Below are the code and all the weights of a small trained network. Each question names an input and a target symbol and asks about switching units off, where a switched-off unit gives its printed mean instead of its output.

import numpy as np


def w(rows, s, z=0):
    codes = np.array(rows[::2]) - 128.0
    scale = np.full(codes.shape[1], s)
    scale[-1] = z or s
    return codes * scale


def f(y):
    return y / 2 * (1 + np.tanh(0.7978845608 * (y + 0.044715 * y**3)))


def softmax(a):
    e = np.exp(a - a.max(-1, keepdims=True))
    return e / e.sum(-1, keepdims=True)


def log_softmax(a):
    a = a - a.max(-1, keepdims=True)
    return a - np.log(np.exp(a).sum(-1, keepdims=True))


def net(x, mask):
    ids = ['ΛΞΠΣΨαβεζθμτφ'.index(c) for c in x.split()]
    T = len(ids)
    res = E[ids] + P[:T]
    r = res
    for j in range(3):
        rows = slice(2 * j, 2 * j + 2)
        q, k, v = (r @ M[0][rows].T for M in (Q, K, V))
        z = softmax(np.where(np.tri(T) > 0, q @ k.T / 2**0.5, -1e9)) @ v
        o = O[0][rows]
        res = res + np.where(mask[j], z, o[:, -1]) @ o[:, :-1]
    y = f(res @ A[0][:, :-1].T + A[0][:, -1])
    res = res + np.where(mask[3:11], y, B[0][:, -1]) @ B[0][:, :-1]
    return log_softmax(res[-1] @ U[:, :-1].T + U[:, -1])


Q, K, V, O, A, B = {}, {}, {}, {}, {}, {}
E = w([
[128,110,93],'Λ',
[130,119,77],'Ξ',
[127,203,143],'Π',
[127,165,109],'Σ',
[131,166,115],'Ψ',
[113,251,140],'α',
[239,97,160],'β',
[118,131,33],'ε',
[129,185,118],'ζ',
[138,142,133],'θ',
[134,168,112],'μ',
[128,202,98],'τ',
[121,128,76],'φ',
],0.021)
P = w([
[20,2,221],'0',
[172,164,90],'1',
[198,163,98],'2',
[210,167,110],'3',
[233,182,105],'4',
[228,157,111],'5',
[223,166,77],'6',
[243,199,118],'7',
[245,179,119],'8',
[243,177,91],'9',
[235,173,118],'10',
],0.0064)
Q[0] = w([
[199,246,165],'h1',
[204,149,39],'h1',
[236,163,101],'h2',
[96,93,182],'h2',
[221,91,116],'h3',
[169,77,70],'h3',
],0.014)
K[0] = w([
[178,139,147],'h1',
[202,142,96],'h1',
[78,79,166],'h2',
[227,116,120],'h2',
[175,114,111],'h3',
[118,4,104],'h3',
],0.021)
V[0] = w([
[229,90,180],'h1',
[196,185,41],'h1',
[115,248,11],'h2',
[138,82,51],'h2',
[82,112,76],'h3',
[115,163,158],'h3',
],0.014)
O[0] = w([
[84,118,74,152],'h1',
[107,109,169,251],'h1',
[158,197,40,151],'h2',
[253,77,97,147],'h2',
[161,195,184,143],'h3',
[169,112,141,119],'h3',
],0.012,0.017)
A[0] = w([
[226,173,144,2],'n1',
[177,113,226,89],'n2',
[136,108,161,116],'n3',
[100,253,3,176],'n4',
[99,151,211,103],'n5',
[64,82,106,92],'n6',
[30,129,192,109],'n7',
[192,120,111,129],'n8',
],0.011,0.009)
B[0] = w([
[116,129,5,171],'n1',
[161,45,158,150],'n2',
[98,29,101,130],'n3',
[136,126,161,250],'n4',
[80,88,65,157],'n5',
[232,144,122,147],'n6',
[146,148,80,169],'n7',
[83,168,135,172],'n8',
],0.011,0.02)
U = w([
[143,82,155,177],'Λ',
[167,101,153,177],'Ξ',
[1,110,56,117],'Π',
[109,118,130,135],'Σ',
[80,104,115,166],'Ψ',
[72,166,129,51],'α',
[111,68,71,1],'β',
[185,137,87,56],'ε',
[84,122,123,140],'ζ',
[34,50,61,78],'θ',
[96,112,126,159],'μ',
[198,184,204,184],'τ',
[166,113,153,157],'φ',
],0.0098,0.0037)

Each question gives the input, a string of symbols that net reads in full, and the target symbol t.
The units are the heads (2 rows each of Q, K, V and O) and the neurons (one row each of A and B). Each row of codes is followed by its name. A weight is (code - 128) times the scale printed after its matrix; where a second scale follows, it is the last column's (O, A, B and U).
mask holds one flag per unit, heads first, then neurons. A switched-off unit (its flag False) gives its mean, the last column of its rows in O or B, instead of its output. The means were averaged over made-up inputs and are rounded, as every weight is.
A unit's drop is (log p(t) with every unit on - log p(t) with that unit switched off) / (log p(t) with every unit on - log p(t) with every unit switched off).
The circuit of an input: a set's keep is (log p(t) with only the set's units on - log p(t) with every unit switched off) / (log p(t) with every unit on - log p(t) with every unit switched off). Starting from all 11 units, units are removed one at a time, each time the one whose removal leaves the highest keep (on an exact tie, the one counted first), for as long as the keep stays at least 0.8.
units of the circuit, in order: the units of the circuit, biggest drop first
top k neurons: the k neurons with the biggest drops, biggest first
which heads matter: for each layer, one digit per head in row order, 1 if its drop is at least 0.15 and else 0, layers parted by /
drop when u is switched off: that unit's drop, to one decimal
input τ Ξ Π, target τ: top 3 neurons	n1, n5, n4
input θ ε Λ τ Ξ τ τ Π, target θ: units of the circuit, in order	h2, n5, n2
input Π ε Λ τ Ψ Λ, target Π: units of the circuit, in order	h2
input Π τ ε τ Ξ Ξ φ, target Π: which heads matter	110
input α τ μ ε ε ε θ ε μ, target α: units of the circuit, in order	h2, n4
input Π ε ε, target Π: top 2 neurons	n5, n6
input τ θ τ μ Λ, target τ: units of the circuit, in order	n1, n5
input τ τ Π τ τ, target τ: units of the circuit, in order	h2, n1, n4
input α Σ Π τ ε ε ε τ ε, target α: units of the circuit, in order	h2, n4, h3
input α ε Ψ Λ τ, target α: which heads matter	010
input θ Π τ θ, target θ: top 3 neurons	n5, n3, n4
input Λ ε τ θ ζ α, target Λ: units of the circuit, in order	h2, n2, h3
input Π Π Π, target Π: units of the circuit, in order	h2, n5
input Λ Ξ Λ φ Ξ Λ ε θ τ Σ τ, target Λ: units of the circuit, in order	h2, n2, h1
input ε τ φ, target ε: units of the circuit, in order	h2
input Λ Ξ φ α, target Λ: drop when n2 is switched off	0.3
input Π τ ε Π τ ε, target Π: drop when h3 is switched off	0.2
input Π Π θ α θ τ ε α ε Π Ξ, target Π: drop when h1 is switched off	0.1
